Each row is followed by its class. Each block has new classes.
-3.09,-0.66,0.02,1.95,0.29,-0.64,-1.72,0.84,0.83,-0.24,-1.95,2.20,1.41,-0.46,-0.38,1.54,1.13,-2.68,-0.85,-2.67,-3.57,-0.24
<66>
-3.01,0.64,-0.34,1.68,-0.82,0.32,-3.19,-1.29,-2.19,1.82,-1.96,0.89,1.25,-2.75,0.27,2.73,1.86,-5.31,-1.57,-1.46,-6.14,-0.04
<66>
-0.19,-0.92,4.32,1.75,-0.73,2.61,1.18,1.69,1.55,-1.71,1.24,-2.87,-0.15,-4.29,0.36,3.78,5.36,-3.50,-2.34,-3.86,-2.84,1.39
<84>
-4.77,-1.41,5.86,2.28,-2.13,1.54,-1.72,0.56,-1.09,-2.63,-1.18,-3.97,-0.13,-2.73,-3.85,3.69,3.85,-4.00,-2.38,-1.04,-0.80,4.56
<84>
0.10,-1.45,5.92,2.30,1.12,5.79,0.06,-0.93,0.94,-2.32,0.56,-7.03,0.32,-3.27,-1.87,5.59,6.64,-1.56,-3.68,0.63,-2.48,2.63
<84>
-2.38,2.68,0.54,2.76,-1.02,-0.85,-0.22,3.92,-3.10,-1.12,-2.47,-1.01,2.39,-4.88,0.41,3.69,2.20,-6.83,0.11,-2.25,-6.16,2.41
<66>
-4.13,-0.04,7.13,2.04,-2.04,1.82,-2.10,1.93,0.01,0.98,3.65,-2.37,0.05,-3.63,-1.77,2.59,3.21,-2.63,-2.56,-4.74,0.82,1.35
<74>
-4.07,-2.90,1.99,2.58,0.60,-2.72,0.33,4.28,0.99,-0.15,-1.04,-0.42,1.81,-2.52,-4.41,2.66,1.72,-1.32,-2.37,-7.37,-3.78,-0.64
<87>
-2.27,1.66,2.02,2.94,0.93,2.46,0.17,0.64,-0.75,0.91,0.08,-2.12,-0.73,-2.72,-1.53,-0.10,2.85,-0.93,3.06,-2.93,0.74,3.37
<80>
1.22,-0.58,1.74,5.15,0.44,2.42,-0.32,1.21,0.05,-1.54,-1.87,-1.90,0.13,-2.93,-2.51,5.64,3.17,-2.25,-1.19,-2.24,-1.71,3.78
<84>
-1.58,-3.74,-1.93,3.31,-1.03,0.27,0.03,1.29,1.57,0.12,-4.23,1.02,2.38,-2.73,2.30,6.27,2.94,-4.47,-5.93,-3.23,-7.25,1.93
<84>
-4.16,-1.57,3.79,3.10,0.19,1.69,-1.51,2.66,1.22,-2.20,-0.46,-4.36,0.32,-1.57,-0.75,2.47,2.14,-3.86,-0.18,-6.19,-0.03,4.72
<80>
-0.61,-3.41,6.07,-0.34,0.05,-4.62,1.06,2.67,-3.65,-2.76,1.65,-2.86,-0.49,-1.72,-5.49,-0.45,1.35,-0.02,3.19,-0.76,-0.24,-2.67
<76>
-0.95,-2.15,1.91,3.45,0.60,-0.15,1.50,3.48,1.81,-0.32,0.09,-2.96,0.46,-3.87,0.50,5.14,4.19,-1.96,-3.03,-6.90,-1.42,1.35
<72>
-4.71,-0.68,3.85,2.33,-1.38,3.71,-0.44,0.90,1.22,-2.27,-2.05,-4.39,2.96,-2.98,1.12,3.19,0.99,-4.44,-1.54,-4.31,-0.61,5.30
<80>
0.39,-0.21,-1.05,1.76,-0.97,1.32,-1.08,-0.93,-0.81,0.52,-2.83,0.45,2.00,-1.65,0.65,4.91,2.85,-3.41,-5.52,0.79,-4.64,2.08
<66>
-2.80,0.18,5.38,2.34,-1.62,3.80,-0.21,3.28,3.46,-0.04,-0.79,-4.09,2.34,-4.01,5.14,5.12,1.39,-3.30,-1.52,-5.24,0.03,2.04
<84>
-3.07,1.17,-2.50,1.74,-0.75,-2.04,-0.58,-0.21,-0.78,-0.29,-3.40,2.32,1.48,-1.10,1.53,0.69,-1.14,-5.73,0.07,-1.39,-6.04,1.46
<66>
-4.62,-2.17,3.66,2.11,-1.28,-0.13,-1.82,2.08,-2.76,0.96,-1.55,0.46,-1.42,-1.24,-6.16,2.64,3.19,-1.04,-2.82,-3.39,0.19,2.04
<74>
